Below are the code and all the weights of a small trained network. Each question names an input and a class and asks about switching units off, where a switched-off unit gives its printed mean instead of its output.

import numpy as np


def w(rows, s, z=0):
    codes = np.array(rows[::2]) - 128.0
    scale = np.full(codes.shape[1], s)
    scale[-1] = z or s
    return codes * scale


def f(y):
    return np.maximum(y, 0)


def log_softmax(a):
    a = a - a.max(-1, keepdims=True)
    return a - np.log(np.exp(a).sum(-1, keepdims=True))


def net(x, mask):
    res = np.array(x, float).reshape(1, 7) / 4 @ E
    y = f(res @ A[0][:, :-1].T + A[0][:, -1])
    res = res + np.where(mask, y, B[0][:, -1]) @ B[0][:, :-1]
    return log_softmax(res[-1] @ U[:, :-1].T + U[:, -1])


A, B = {}, {}
E = w([
[127,127,128],'x0',
[118,232,102],'x1',
[126,125,130],'x2',
[128,129,127],'x3',
[140,103,3],'x4',
[249,139,139],'x5',
[127,129,128],'x6',
],0.006)
A[0] = w([
[159,131,129,66],'N1',
[125,135,156,63],'N2',
[134,168,239,39],'N3',
[168,130,130,47],'N4',
[131,83,138,87],'N5',
[147,104,22,59],'N6',
[155,130,129,75],'N7',
[105,126,127,87],'N8',
[161,131,129,62],'N9',
[133,133,143,90],'N10',
[133,56,141,74],'N11',
[145,103,47,54],'N12',
[124,134,159,63],'N13',
[111,182,82,120],'N14',
[116,177,123,77],'N15',
[196,138,127,80],'N16',
[195,138,128,73],'N17',
[117,208,124,54],'N18',
[125,160,118,75],'N19',
[106,127,127,84],'N20',
[131,122,85,74],'N21',
[138,19,139,61],'N22',
[113,134,214,69],'N23',
[151,94,133,55],'N24',
[133,125,116,255],'N25',
[79,123,124,53],'N26',
[132,124,117,235],'N27',
[198,138,128,82],'N28',
[123,157,124,88],'N29',
[4,122,110,43],'N30',
[216,150,134,83],'N31',
[142,226,104,65],'N32',
],0.012,0.0054)
B[0] = w([
[89,124,125,131],'N1',
[139,157,109,132],'N2',
[187,185,40,199],'N3',
[79,129,124,132],'N4',
[154,96,133,145],'N5',
[175,196,45,189],'N6',
[96,127,127,131],'N7',
[106,122,127,132],'N8',
[86,127,125,131],'N9',
[125,133,115,130],'N10',
[174,75,137,159],'N11',
[157,183,64,168],'N12',
[138,158,107,133],'N13',
[183,87,160,181],'N14',
[156,90,147,147],'N15',
[60,110,125,157],'N16',
[61,113,126,154],'N17',
[174,53,147,162],'N18',
[130,99,124,134],'N19',
[107,121,124,131],'N20',
[145,148,92,144],'N21',
[201,46,145,179],'N22',
[154,177,63,184],'N23',
[120,86,124,132],'N24',
[121,195,224,254],'N25',
[71,123,125,140],'N26',
[122,185,210,234],'N27',
[60,109,124,159],'N28',
[142,106,137,136],'N29',
[1,86,98,197],'N30',
[40,93,120,174],'N31',
[192,40,136,180],'N32',
],0.04,0.0053)
U = w([
[149,200,74,121],'0',
[1,100,158,60],'1',
[129,152,202,253],'2',
[186,43,203,56],'3',
],0.0049,0.0058)

Each question gives the input, the list of numbers given to net, and the class t.
The units are the neurons (one row each of A and B). Each row of codes is followed by its name. A weight is (code - 128) times the scale printed after its matrix; where a second scale follows, it is the last column's (A, B and U).
mask holds one flag per neuron, in row order. A switched-off neuron (its flag False) gives its mean, the last column of its row in B, instead of its output. The means were averaged over made-up inputs and are rounded, as every weight is.
A unit's drop is (log p(t) with every unit on - log p(t) with that unit switched off) / (log p(t) with every unit on - log p(t) with every unit switched off).
The circuit of an input: a set's keep is (log p(t) with only the set's units on - log p(t) with every unit switched off) / (log p(t) with every unit on - log p(t) with every unit switched off). Starting from the 12 units with the biggest drops (on a tie, the unit counted first), units are removed one at a time, each time the one whose removal leaves the highest keep (on an exact tie, the one counted first), for as long as the keep stays at least 0.8.
units of the circuit, in order: the units of the circuit, biggest drop first
unit that matters most: the unit with the biggest drop
k most important neurons: the k neurons with the biggest drops, biggest first
drop when u is switched off: that unit's drop, to one decimal
input [2,2,0,3,0,-4,-1], class 1: units of the circuit, in order	N30; N3
input [1,-8,-8,6,-4,-1,-7], class 3: units of the circuit, in order	N22
input [-6,-7,7,0,3,-6,7], class 3: 3 most important neurons	N22; N11; N31
input [0,5,-8,8,1,-4,4], class 3: units of the circuit, in order	N14; N32; N18
input [5,7,-1,-6,-1,1,2], class 3: units of the circuit, in order	N32; N18
input [-1,4,-8,6,5,7,4], class 1: units of the circuit, in order	N31; N28
input [2,6,4,8,3,0,7], class 3: units of the circuit, in order	N32; N14
input [-2,2,-5,-8,-7,-6,6], class 0: 2 most important neurons	N3; N23
input [-7,-8,0,4,5,3,3], class 3: 3 most important neurons	N22; N11; N3
input [-2,4,-5,-6,-7,-3,8], class 0: 2 most important neurons	N3; N23
input [3,7,4,1,-1,1,5], class 3: units of the circuit, in order	N32; N18
input [4,8,-3,-5,-8,-8,-4], class 0: 3 most important neurons	N3; N23; N31
input [7,8,-7,0,-1,7,-2], class 3: 3 most important neurons	N32; N18; N30
input [-3,8,-4,-8,-3,4,0], class 3: unit that matters most	N32
input [-2,-1,-7,5,6,1,4], class 0: 2 most important neurons	N6; N12
input [5,6,1,-3,4,2,2], class 3: 2 most important neurons	N32; N14
input [-7,-4,6,5,-7,-7,1], class 0: 3 most important neurons	N23; N3; N31
input [-5,-5,-2,0,6,-5,-6], class 0: 2 most important neurons	N6; N12
input [1,7,-5,3,-8,8,-6], class 0: 3 most important neurons	N3; N23; N30
input [-4,5,0,-2,-8,5,4], class 0: units of the circuit, in order	N3
input [-1,-4,-7,-7,-6,4,-5], class 0: drop when N6 is switched off	-0.1
